data =
[[ 1.78  0.96  1.78  0.30 -3.09  2.82 -3.14  0.04 -1.37  0.35]
 [ 0.88  2.01 -0.90  1.47 -1.04 -2.82 -1.33 -2.21  0.54  1.22]
 [-1.11  0.76 -1.33  2.83  0.91 -5.07 -1.28  2.96 -2.26  4.25]
 [ 0.28 -0.92  1.58  0.40  2.66  3.65 -0.06 -4.57 -1.50 -0.04]
 [-0.53 -0.04 -0.92 -2.80  0.52  6.11 -0.98 -0.30 -0.22 -2.56]
 [ 2.78 -1.25 -1.26  0.40  3.76  5.11 -1.94  1.78  0.60 -2.37]
 [-1.00 -1.05  1.01 -1.95 -2.38  1.28  1.51  1.82  1.78  0.60]
 [ 1.27  2.38 -1.57  0.30  1.19 -0.40 -1.66  1.67 -1.92 -0.77]
 [ 1.59  0.62 -1.07  1.24 -2.73 -0.76 -2.07  0.97 -0.03  0.72]]
Rows and columns are numbered from 0.
Report the entry at row 0, column 1.
0.96
The entry at row 0, column 0 -> 1.78
Report the entry in the bottom-right corner.
0.72
Report the top-right entry.
0.35
The smallest entry -> -5.07
Report the entry just left of the smallest entry.
0.91
Report the entry directly below the smallest entry.
3.65
The entry in row 1 and column 2 -> -0.90
Report the entry directly below 1.67.
0.97
The entry in row 2 and column 1 -> 0.76
Report the entry just right of 1.59.
0.62
Report the entry directly above 1.47.
0.30
Report the bottom-left entry.
1.59
The entry directly above 1.28 is 5.11
The entry just left of 6.11 -> 0.52
Report the bottom entry of the column that holds the largest entry.
-0.76
The entry just left of -1.66: -0.40
Report the entry at row 0, column 2.
1.78
The entry directly above 1.01: -1.26
Report the entry just left of -0.22.
-0.30
Report the entry at row 1, column 1.
2.01
Report the entry in row 1 and column 0.
0.88
The entry in row 2 and column 0 -> -1.11
Report the entry directly above 1.19.
-2.38
The entry directly below -2.56 -> -2.37
The entry just left of -2.82 -> -1.04
The entry just right of the smallest entry: -1.28
The entry directly below -1.66 -> -2.07
The entry just left of -0.40 is 1.19

[[21, 34, 14, -5, 16, 2, -36, -48, 36, -2, -13, -44, -17], [-32, -22, -5, -3, 0, -35, 47, 34, -33, -28, 17, 41, -18], [-33, -25, -7, -4, -2, -34, 46, 35, -35, -28, 15, 41, -16], [-31, -18, -4, -4, 2, -38, 44, 26, -30, -31, 17, 34, -25]]
The entry just left of -48?
Answer: -36
The 4th entry in reading order?
Answer: -5
The third smallest entry is -38
The entry just right of the largest entry?
Answer: 34
The entry just left of 0: -3
The smallest entry: -48
The second entry in reading order?
Answer: 34
The entry just right of the smallest entry?
Answer: 36
The entry just right of -38 is 44
The first entry in reading order?
Answer: 21

Read these off the matrix that follows.
1) What is the fourth entry from the end, reading row by row?
2) What is the 3rd entry on the main diagonal?
3) What is the smallest entry in the first column?
4) What is the entry just right of the centre entry?
5) What is the last entry, reading row by row?
6) What is the bottom-left entry?
7) What is the top entry of the column that holds the smallest entry?
8) What is the first entry, reading row by row?
[[ 0.2 -0.4  0.2 -0.6  0.4  1.9  0.2]
 [ 1.1 -1.1  0.8  0.9 -0.2 -2.0  1.1]
 [ 0.0  2.6  0.8 -0.2 -0.5 -2.1  0.0]
 [ 1.1 -0.6  0.0  0.2 -0.1  2.3  0.3]
 [ 0.6  0.8  0.5  1.5  0.9  2.8 -0.2]
 [ 0.8 -0.9  1.1 -0.3  0.5  0.1  0.9]
 [ 0.9 -1.4  1.1  0.8 -0.1  1.0  0.8]
 [ 0.9  0.0  0.8  0.6 -0.4  1.4 -0.1]
 [ 0.6  0.2  1.0  0.3  0.3  0.4  1.5]
 [-0.5  2.8  0.6 -0.5  0.2  1.1  0.5]
 [ 0.0  0.5  0.3  0.7  0.7 -0.9  0.6]
 [-0.1  1.3  0.4  0.9 -0.7  0.0  0.5]
 [ 0.1 -1.2  0.5  1.0  0.3 -1.0  0.7]]
1) 1.0
2) 0.8
3) -0.5
4) -0.1
5) 0.7
6) 0.1
7) 1.9
8) 0.2
